Below is a small trained network, with its code and all its weights. Each question gives an input and a target symbol and asks what happens when units are switched off, that is, made to give their printed mean instead of their output.

import numpy as np


def w(rows, s, z=0):
    codes = np.array(rows[::2]) - 128.0
    scale = np.full(codes.shape[1], s)
    scale[-1] = z or s
    return codes * scale


def norm(h):
    return h / np.sqrt((h * h).mean(-1, keepdims=True) + 1e-5)


def f(y):
    return np.maximum(y, 0)


def softmax(a):
    e = np.exp(a - a.max(-1, keepdims=True))
    return e / e.sum(-1, keepdims=True)


def log_softmax(a):
    a = a - a.max(-1, keepdims=True)
    return a - np.log(np.exp(a).sum(-1, keepdims=True))


def net(x, mask):
    ids = ['αβγδεζηθλμξπφψ'.index(c) for c in x.split()]
    T = len(ids)
    res = E[ids] + P[:T]
    u = 0
    for l in range(2):
        r = norm(res)
        for j in range(3):
            rows = slice(2 * j, 2 * j + 2)
            q, k, v = (r @ M[l][rows].T for M in (Q, K, V))
            z = softmax(np.where(np.tri(T) > 0, q @ k.T / 2**0.5, -1e9)) @ v
            o = O[l][rows]
            res = res + np.where(mask[u + j], z, o[:, -1]) @ o[:, :-1]
        u += 3
        y = f(norm(res) @ A[l][:, :-1].T + A[l][:, -1])
        res = res + np.where(mask[u : u + 4], y, B[l][:, -1]) @ B[l][:, :-1]
        u += 4
    return log_softmax(norm(res)[-1] @ U[:, :-1].T + U[:, -1])


Q, K, V, O, A, B = {}, {}, {}, {}, {}, {}
E = w([
[76,87,23,135,157,179,111,31],'α',
[198,186,184,156,219,180,193,130],'β',
[149,166,164,160,72,119,183,209],'γ',
[94,120,90,119,120,87,187,156],'δ',
[253,182,176,121,72,88,111,175],'ε',
[125,106,233,204,154,183,166,203],'ζ',
[173,179,117,112,116,70,170,166],'η',
[87,187,160,191,193,167,36,68],'θ',
[137,138,198,193,93,182,169,206],'λ',
[174,111,151,159,84,72,89,184],'μ',
[144,154,130,190,54,194,188,157],'ξ',
[186,201,144,164,70,175,182,176],'π',
[124,107,132,198,125,193,128,134],'φ',
[111,123,30,99,102,140,154,103],'ψ',
],0.017)
P = w([
[198,11,156,210,87,161,172,143],'0',
[200,120,125,221,98,120,163,145],'1',
[160,170,121,195,70,111,165,126],'2',
[133,173,77,116,182,104,157,196],'3',
[106,192,55,113,60,117,101,239],'4',
[61,223,136,86,40,71,172,134],'5',
],0.012)
Q[0] = w([
[77,105,174,93,156,255,109,110],'0.h1',
[80,154,112,99,107,82,111,95],'0.h1',
[142,76,92,38,113,121,152,114],'0.h2',
[119,55,140,126,104,66,204,181],'0.h2',
[200,114,227,91,123,78,162,169],'0.h3',
[60,149,198,55,190,132,121,130],'0.h3',
],0.0095)
K[0] = w([
[175,53,139,239,173,233,92,80],'0.h1',
[113,142,85,102,140,117,98,131],'0.h1',
[171,118,14,93,50,79,201,63],'0.h2',
[117,93,167,119,91,44,190,255],'0.h2',
[185,151,178,158,78,116,121,167],'0.h3',
[73,171,154,164,220,94,169,144],'0.h3',
],0.0073)
V[0] = w([
[195,111,50,115,94,5,223,143],'0.h1',
[132,215,87,161,175,87,63,76],'0.h1',
[1,121,159,96,105,178,54,125],'0.h2',
[216,248,238,122,173,58,41,179],'0.h2',
[148,207,102,82,176,189,252,103],'0.h3',
[150,90,155,137,174,120,223,206],'0.h3',
],0.007)
O[0] = w([
[171,72,187,155,112,159,147,89,255],'0.h1',
[136,254,170,106,158,196,202,129,85],'0.h1',
[151,58,210,162,164,136,97,157,30],'0.h2',
[164,100,115,62,125,180,137,92,91],'0.h2',
[92,148,99,152,84,207,174,109,130],'0.h3',
[51,166,80,172,131,117,116,92,187],'0.h3',
],0.0093,0.0078)
A[0] = w([
[116,7,65,99,114,159,133,75,113],'0.n1',
[129,187,114,98,151,107,152,175,105],'0.n2',
[87,94,135,154,106,85,118,183,192],'0.n3',
[183,120,146,63,126,95,71,95,1],'0.n4',
],0.013,0.0043)
B[0] = w([
[230,72,206,168,99,169,148,254,187],'0.n1',
[146,131,113,131,26,195,131,158,170],'0.n2',
[116,194,51,140,90,186,191,102,254],'0.n3',
[58,208,9,125,150,109,175,32,145],'0.n4',
],0.009,0.0073)
Q[1] = w([
[200,219,118,124,58,251,126,112],'1.h1',
[157,119,205,138,111,93,150,189],'1.h1',
[196,88,66,168,127,152,66,158],'1.h2',
[95,120,97,45,94,158,105,161],'1.h2',
[145,127,196,171,210,142,49,126],'1.h3',
[157,126,85,177,147,118,196,106],'1.h3',
],0.014)
K[1] = w([
[106,254,188,55,140,173,41,120],'1.h1',
[193,124,172,120,115,145,146,160],'1.h1',
[129,153,174,201,80,97,103,107],'1.h2',
[135,153,119,116,116,171,154,54],'1.h2',
[108,64,103,129,76,77,90,128],'1.h3',
[118,167,126,155,177,178,70,146],'1.h3',
],0.015)
V[1] = w([
[64,120,82,104,100,129,102,84],'1.h1',
[50,72,121,147,203,91,44,38],'1.h1',
[48,70,2,196,139,151,108,142],'1.h2',
[130,130,140,139,249,217,62,128],'1.h2',
[179,47,158,107,115,122,144,125],'1.h3',
[107,125,67,120,98,19,203,186],'1.h3',
],0.0098)
O[1] = w([
[171,155,85,136,124,90,128,93,110],'1.h1',
[87,150,163,187,169,83,145,128,6],'1.h1',
[93,89,149,7,147,107,132,220,236],'1.h2',
[163,139,48,99,119,128,212,165,31],'1.h2',
[76,123,132,99,161,137,183,146,89],'1.h3',
[111,142,88,101,116,153,145,92,149],'1.h3',
],0.013,0.012)
A[1] = w([
[82,253,59,85,147,154,120,100,147],'1.n1',
[45,132,57,104,108,132,164,84,18],'1.n2',
[231,46,138,128,41,171,87,105,87],'1.n3',
[168,54,146,28,112,103,157,187,4],'1.n4',
],0.013,0.0018)
B[1] = w([
[170,128,41,141,15,91,110,103,156],'1.n1',
[239,246,105,152,65,98,37,118,149],'1.n2',
[96,94,97,77,159,175,187,187,250],'1.n3',
[113,69,102,61,133,246,179,81,212],'1.n4',
],0.013,0.018)
U = w([
[93,97,105,61,121,219,188,167,176],'α',
[191,218,17,142,39,139,54,94,67],'β',
[116,119,154,170,157,113,93,91,118],'γ',
[98,117,194,153,118,91,89,105,165],'δ',
[161,122,157,235,136,171,138,12,137],'ε',
[64,157,112,107,159,41,136,154,50],'ζ',
[176,81,193,230,128,175,101,20,119],'η',
[169,174,68,208,193,49,255,175,232],'θ',
[99,143,134,136,158,78,126,133,57],'λ',
[132,113,180,173,128,109,88,66,197],'μ',
[121,142,146,127,161,82,110,141,69],'ξ',
[129,137,148,168,154,123,108,103,83],'π',
[74,186,119,87,166,48,147,175,1],'φ',
[128,156,186,110,150,102,88,137,58],'ψ',
],0.0068,0.0023)

Each question gives the input, a string of symbols that net reads in full, and the target symbol t.
The units are the heads (2 rows each of Q, K, V and O) and the neurons (one row each of A and B). Each row of codes is followed by its name. A weight is (code - 128) times the scale printed after its matrix; where a second scale follows, it is the last column's (O, A, B and U).
mask holds one flag per unit, layer by layer, with each layer's heads first. A switched-off unit (its flag False) gives its mean, the last column of its rows in O or B, instead of its output. The means were averaged over made-up inputs and are rounded, as every weight is.
A unit's drop is (log p(t) with every unit on - log p(t) with that unit switched off) / (log p(t) with every unit on - log p(t) with every unit switched off).
The circuit of an input: a set's keep is (log p(t) with only the set's units on - log p(t) with every unit switched off) / (log p(t) with every unit on - log p(t) with every unit switched off). Starting from the 12 units with the biggest drops (on a tie, the unit counted first), units are removed one at a time, each time the one whose removal leaves the highest keep (on an exact tie, the one counted first), for as long as the keep stays at least 0.8.
units of the circuit, in order: the units of the circuit, biggest drop first
k most important neurons: the k neurons with the biggest drops, biggest first
k most important neurons of layer l: the k neurons of layer l with the biggest drops, biggest first
which heads matter: for each layer, one digit per head in row order, 1 if its drop is at least 0.15 and else 0, layers parted by /
input α θ δ β, target θ: units of the circuit, in order	[0.n1, 1.h1, 1.n4]
input θ π δ, target θ: which heads matter	110 / 110
input δ φ δ, target β: 2 most important neurons	[1.n2, 0.n1]
input θ φ θ, target β: which heads matter	100 / 010
input δ α δ η γ η, target β: units of the circuit, in order	[1.h3, 1.n2]
input γ α η π γ α, target β: which heads matter	110 / 000
input ξ β η η, target β: 3 most important neurons	[0.n1, 1.n1, 1.n4]
input α μ ψ ξ ψ, target β: which heads matter	010 / 000
input ψ α α θ α η, target θ: which heads matter	010 / 111
input η β θ θ, target β: which heads matter	000 / 010
input η ζ α λ λ, target β: 2 most important neurons	[0.n1, 0.n3]
input θ β ζ, target θ: most important neuron	[1.n4]
input η λ μ δ μ, target β: which heads matter	011 / 001
input θ φ μ, target θ: which heads matter	111 / 111
input ζ θ β α π, target β: units of the circuit, in order	[0.h1, 1.n3, 1.h1]
input μ φ ε ξ ε, target β: which heads matter	011 / 010
input ξ α ψ β δ δ, target β: 4 most important neurons	[0.n1, 1.n2, 0.n3, 1.n1]
input ε θ ζ ε, target θ: which heads matter	110 / 111
input λ μ μ α λ μ, target β: which heads matter	001 / 000
input ψ ξ φ ξ, target β: units of the circuit, in order	[0.n1, 1.h3, 1.n2, 1.n1]
input φ π η ξ φ, target β: which heads matter	000 / 000
input λ η ε γ γ, target β: units of the circuit, in order	[1.h2, 1.n4]
input ξ μ ε ξ ε, target β: units of the circuit, in order	[1.h2, 1.n4]
input μ ε λ ζ γ ζ, target β: which heads matter	101 / 000
input β γ β, target β: 2 most important neurons of layer 1	[1.n1, 1.n4]
input θ ψ ζ, target θ: 2 most important neurons of layer 0	[0.n3, 0.n1]
